Below are the code and all the weights of a small trained network. Each question names an input and a class and asks about switching units off, where a switched-off unit gives its printed mean instead of its output.

import numpy as np


def w(rows, s, z=0):
    codes = np.array(rows[::2]) - 128.0
    scale = np.full(codes.shape[1], s)
    scale[-1] = z or s
    return codes * scale


def f(y):
    return y / 2 * (1 + np.tanh(0.7978845608 * (y + 0.044715 * y**3)))


def log_softmax(a):
    a = a - a.max(-1, keepdims=True)
    return a - np.log(np.exp(a).sum(-1, keepdims=True))


def net(x, mask):
    res = np.array(x, float).reshape(1, 8) / 4 @ E
    y = f(res @ A[0][:, :-1].T + A[0][:, -1])
    res = res + np.where(mask, y, B[0][:, -1]) @ B[0][:, :-1]
    return log_softmax(res[-1] @ U[:, :-1].T + U[:, -1])


A, B = {}, {}
E = w([
[140,141,93,69,152,163],'x0',
[157,60,156,59,212,131],'x1',
[220,83,65,129,150,60],'x2',
[111,154,42,220,218,125],'x3',
[174,173,160,155,207,54],'x4',
[70,2,133,228,96,121],'x5',
[126,183,137,100,137,24],'x6',
[33,137,128,58,180,164],'x7',
],0.0065)
A[0] = w([
[166,117,105,98,74,88,240],'N0',
[115,159,95,147,221,102,168],'N1',
[153,182,2,171,121,158,169],'N2',
[121,170,174,41,104,173,157],'N3',
[170,126,91,199,156,116,173],'N4',
[164,134,163,7,136,134,174],'N5',
[64,101,110,154,154,221,178],'N6',
[98,155,50,142,81,186,225],'N7',
[70,113,138,171,186,204,144],'N8',
[79,48,155,73,46,141,254],'N9',
[130,186,103,117,161,129,104],'N10',
[18,71,163,154,139,189,213],'N11',
[137,76,113,166,184,52,215],'N12',
[140,78,149,142,70,149,44],'N13',
[99,148,182,92,72,176,121],'N14',
[22,221,146,154,131,73,118],'N15',
[184,220,133,82,118,79,167],'N16',
[147,77,139,167,193,55,173],'N17',
[174,111,139,168,148,88,105],'N18',
[162,106,150,115,31,69,192],'N19',
],0.0087,0.0035)
B[0] = w([
[88,70,115,62,159,98,188],'N0',
[85,172,98,184,49,74,205],'N1',
[185,98,87,210,202,3,199],'N2',
[190,65,116,71,201,37,223],'N3',
[157,62,72,212,176,116,194],'N4',
[215,108,123,88,222,95,233],'N5',
[71,30,43,104,43,147,205],'N6',
[142,34,41,181,132,41,202],'N7',
[59,89,76,104,11,142,186],'N8',
[122,7,51,97,129,69,253],'N9',
[93,142,178,164,132,52,160],'N10',
[87,84,65,104,11,161,238],'N11',
[209,122,32,223,157,135,223],'N12',
[60,61,114,112,66,37,154],'N13',
[119,11,125,57,126,41,196],'N14',
[17,208,216,154,47,156,205],'N15',
[66,109,194,94,177,81,230],'N16',
[212,123,31,205,96,102,213],'N17',
[163,55,74,157,112,141,162],'N18',
[75,25,90,72,80,124,201],'N19',
],0.0062,0.0071)
U = w([
[206,82,50,138,207,93,239],'0',
[83,254,158,166,123,102,3],'1',
[185,170,176,56,195,142,5],'2',
[104,165,100,153,84,172,162],'3',
[55,97,123,80,51,146,168],'4',
],0.0089,0.0026)

Each question gives the input, the list of numbers given to net, and the class t.
The units are the neurons (one row each of A and B). Each row of codes is followed by its name. A weight is (code - 128) times the scale printed after its matrix; where a second scale follows, it is the last column's (A, B and U).
mask holds one flag per neuron, in row order. A switched-off neuron (its flag False) gives its mean, the last column of its row in B, instead of its output. The means were averaged over made-up inputs and are rounded, as every weight is.
A unit's drop is (log p(t) with every unit on - log p(t) with that unit switched off) / (log p(t) with every unit on - log p(t) with every unit switched off).
The circuit of an input: a set's keep is (log p(t) with only the set's units on - log p(t) with every unit switched off) / (log p(t) with every unit on - log p(t) with every unit switched off). Starting from the 12 units with the biggest drops (on a tie, the unit counted first), units are removed one at a time, each time the one whose removal leaves the highest keep (on an exact tie, the one counted first), for as long as the keep stays at least 0.8.
units of the circuit, in order: the units of the circuit, biggest drop first
k most important neurons: the k neurons with the biggest drops, biggest first
drop of u: that unit's drop, to one decimal
input [-8,-1,6,-7,-8,-6,-1,5], class 0: units of the circuit, in order => [N5]
input [-8,-6,1,6,-6,0,4,0], class 3: 2 most important neurons => [N15, N3]
input [-3,-6,3,5,-3,-2,3,3], class 1: 2 most important neurons => [N15, N9]
input [-2,6,3,-8,-8,3,6,8], class 0: 2 most important neurons => [N5, N3]
input [-1,8,-2,6,6,-6,5,8], class 1: 2 most important neurons => [N1, N15]
input [4,4,-1,-8,-5,2,2,1], class 0: 4 most important neurons => [N5, N3, N15, N9]
input [-7,-2,-4,-5,7,-8,8,0], class 2: 2 most important neurons => [N5, N3]
input [-2,-2,-7,-3,7,6,-7,-6], class 4: drop of N11 => 0.0
input [-5,-4,8,-7,5,7,-7,8], class 4: drop of N3 => 0.2
input [3,5,3,2,-7,7,6,4], class 4: drop of N3 => 0.3
input [-3,-4,-2,7,1,4,-4,4], class 4: drop of N6 => 0.2
